118  149  103  154  141  144
115  138  106  148  135  142
124  156  105  154  146  143
| 124

124  117  121  119  117  116
139  151  140  145  120  141
118  133  130  126  131  130
| 118

128  120  125  129  129
126  149  137  129  127
131  119  123  123  124
| 131

123  156  121  109  109
124  136  129  101  101
129  118  135  152  152
| 129

132  127  131  130
130  135  142  124
125  144  104  148
| 125

128  150  120  139  116
125  133  139  103  119
134  119  140  137  150
| 134
---
[128 150 132 123 106] ans = 106
[138 127 109 127 100 152] ans = 152
[149 152 105 124] ans = 124
[ 98 102 107 118 139 129] ans = 129
[138 152 150 121 119 114 133] ans = 133
[151 148 131 103] ans = 103
[119 138 102 136] ans = 136
---
[[129 118 119 133]
 [131 151 125 133]
 [149 108 137 131]] ==> 125

[[120 104 126 109 127]
 [123 155 130 141 141]
 [114 113 132 101 140]] ==> 141

[[138 104 104 128 147]
 [131 121 121 126 133]
 [136 107 111 124 139]] ==> 126

[[148 149 130 129]
 [146 153 130 129]
 [154 142 128 131]] ==> 130

[[124 135 122 133 132]
 [116 132 107 134 144]
 [133 154 142 140 117]] ==> 134

[[127 139 131 150 130 114 113]
 [132 127 126 110 133 119 111]
 [140 125 123 151 136 128 139]] ==> 119
---
[[139 123 131 118 141 137]
 [121 135 123 135 123 125]
 [104 125 114 124 129 127]]	123

[150 103 136 156 131 106 115]	103

[[131 108 131 135 114 129 111]
 [118 119 147 108 112 130 156]
 [116 127 117 100 123 105 134]]	108

[145 100 105 127 133 153 111]	100

[[127 140 118 125 134]
 [140 115 155 143 125]
 [111 118 122 117 135]]	140

[[118 130 139 143 153 132]
 [136 157 122 120 119 128]
 [113 101 125 132 136 118]]	130

[[143 141 105 108 107]
 [116 119 127 127 125]]	141

[147 121 116 104 142 111 134]	121

[[108 123 156 122 122]
 [140 154 118 124 146]]	123
---
[[131 135 116 136 118]
 [131 140 107 151 120]
 [133 129 111 121 122]] => 122

[[124 114 140 128]
 [128 154 129 106]
 [104 136 111 103]] => 103

[[129 129 105 127 125]
 [124 132 123 124 130]
 [131 124 108 125 132]] => 132

[[106 129 132 137 140]
 [152 124 115 117 124]
 [114 134 124 136 137]] => 137

[[111 114 115 112 155 108]
 [120 132 128 121 119 136]
 [101 138 122 101 110 147]] => 147

[[136 138 113 106]
 [129 114 149 148]
 [130 117 129 127]] => 127

[[111 127 148 146 141]
 [144 133 140 106 102]
 [127 122 121 141 114]] => 114

[[132 128 132 129]
 [140 131 153 137]
 [131 127 131 132]] => 132

[[123 121 110 122 119 127 118]
 [135 149 132 149 133 144 124]
 [133 147 126 147 130 144 119]] => 119
---
Q:
[[123 123 113 133 113 121 110]
 [128 127 110 153 133 142 120]
 [138 141 136 121 116 142 148]]
A: 127

Q: [130 133 101 123 100]
A: 123

Q:
[[127 108 140 129 123]
 [128 146 130 125 121]
 [125 133 103 136 137]]
A: 128

Q: [121 130 112 128 107 114 122]
A: 121

Q: [119 129 122 135 104]
A: 122

Q: [131 118 126 108 151 121 137]
A: 126

Q: [151 143 129 110 127 114 138]
A: 129
---
[[133 103 148 105 137 121 147]
 [116 141 142 108 154 133 156]
 [141 123 147 137 138 125 125]]	133, 125

[103 105 107 103 121 143]	103, 143

[119 152 110 112 141]	119, 141

[141 139 129 104 133 154 149]	141, 149

[145 144 142 148 103 132 140]	145, 140

[150 124 126 146 137 120 145]	150, 145

[[129 129 128 131 125 122 127]
 [130 131 128 141 118 103 125]]	129, 125

[[153 116 117 125 140 142 157]
 [122 128 135 128 121 132 124]
 [129 121 138 121 125 128 116]]	153, 116

[124 103 108 122 111 129 145]	124, 145

[106 137 140 105]	106, 105
---
[101 121 123 116 104 122 139] Out: 139, 101

[[107 137 120 139 130 126]
 [139 124 122 125 120 142]
 [130 126 131 124 136 132]] Out: 142, 107

[119 132 158 107 144 105] Out: 158, 105

[130 131 155 124 130 113] Out: 155, 113

[[126 120 126 132 105]
 [140 129 133 123 125]
 [135 145 133 107 142]] Out: 145, 105

[[122 128 114 144]
 [125 120 109 151]
 [116 147 119 130]] Out: 151, 109

[[139 104 131 147]
 [134 148 130 114]
 [141 127 130 129]] Out: 148, 104
---
array([[158, 107, 148, 152, 133, 116, 131],
       [103, 112, 147, 128, 121, 128, 109],
       [133, 158, 122, 121, 134, 145, 148]])
131, 133

array([152, 137, 118, 132, 119])
119, 152

array([107, 140, 135, 104])
104, 107

array([136, 130, 125, 152, 116])
116, 136

array([134, 120, 137, 149])
149, 134

array([143, 147, 105, 111, 150])
150, 143

array([150, 113, 108, 124, 103])
103, 150
---
Q:
[[136 125 119 135 135 134 122 120]
 [136 124 117 134 137 133 122 121]
 [133 123 129 126 126 129 127 120]
 [136 122 120 132 133 132 121 123]
 [134 122 126 124 128 134 128 123]
 [136 122 120 134 135 131 122 123]
 [128 129 125 152 120 119 131 124]
 [119 129 125 130 120 115 120 120]
 [132 119 127 125 123 131 125 120]
 [136 123 118 132 134 133 119 123]]
A: 136

Q:
[[107 117 134 138 127 118 128 126 135 109 134 136 133]
 [113 127 135 138 123 111 141 120 130 119 128 135 134]
 [123 126 121 122 122 115 123 106 122 120 112 125 120]
 [132 125 112 119 130 126 105 103 123 126 128 111 116]
 [137 125 136 124 118 152 137 152 141 138 134 130 147]
 [124 130 115 123 141 127 126 134 126 121 142 129 128]
 [111 117 123 130 125 137 130 134 145 115 158 124 151]]
A: 107

Q:
[[132 128 119 139 129 138 132 131 120 132 133]
 [130 129 128 129 131 125 125 126 130 131 128]
 [128 129 128 138 138 143 125 127 121 128 131]
 [127 126 135 127 121 132 128 122 123 137 122]
 [128 106 136 141 124 120 122 115 104 128 112]
 [126 133 124 122 128 128 131 129 132 130 131]
 [133 132 120 136 130 129 127 122 127 139 142]]
A: 132

Q:
[[104 109 122 123 132 126 114 127 121 126 125]
 [131 117 138 123 110 106 127 116 134 130 112]
 [110 108 117 123 126 119 115 129 116 120 103]
 [133 133 140 123 110 106 128 108 137 119 109]
 [110 109 115 123 125 118 115 130 118 121 104]
 [134 132 138 123 109 106 128 108 136 119 110]]
A: 104

Q:
[[115 128 118 138 138 144 131 134 109]
 [128 134 119 147 121 138 122 132 103]
 [141 128 137 120 117 114 124 122 146]
 [147 135 139 121 113 107 124 124 142]
 [144 132 142 115 118 106 127 123 148]]
A: 115
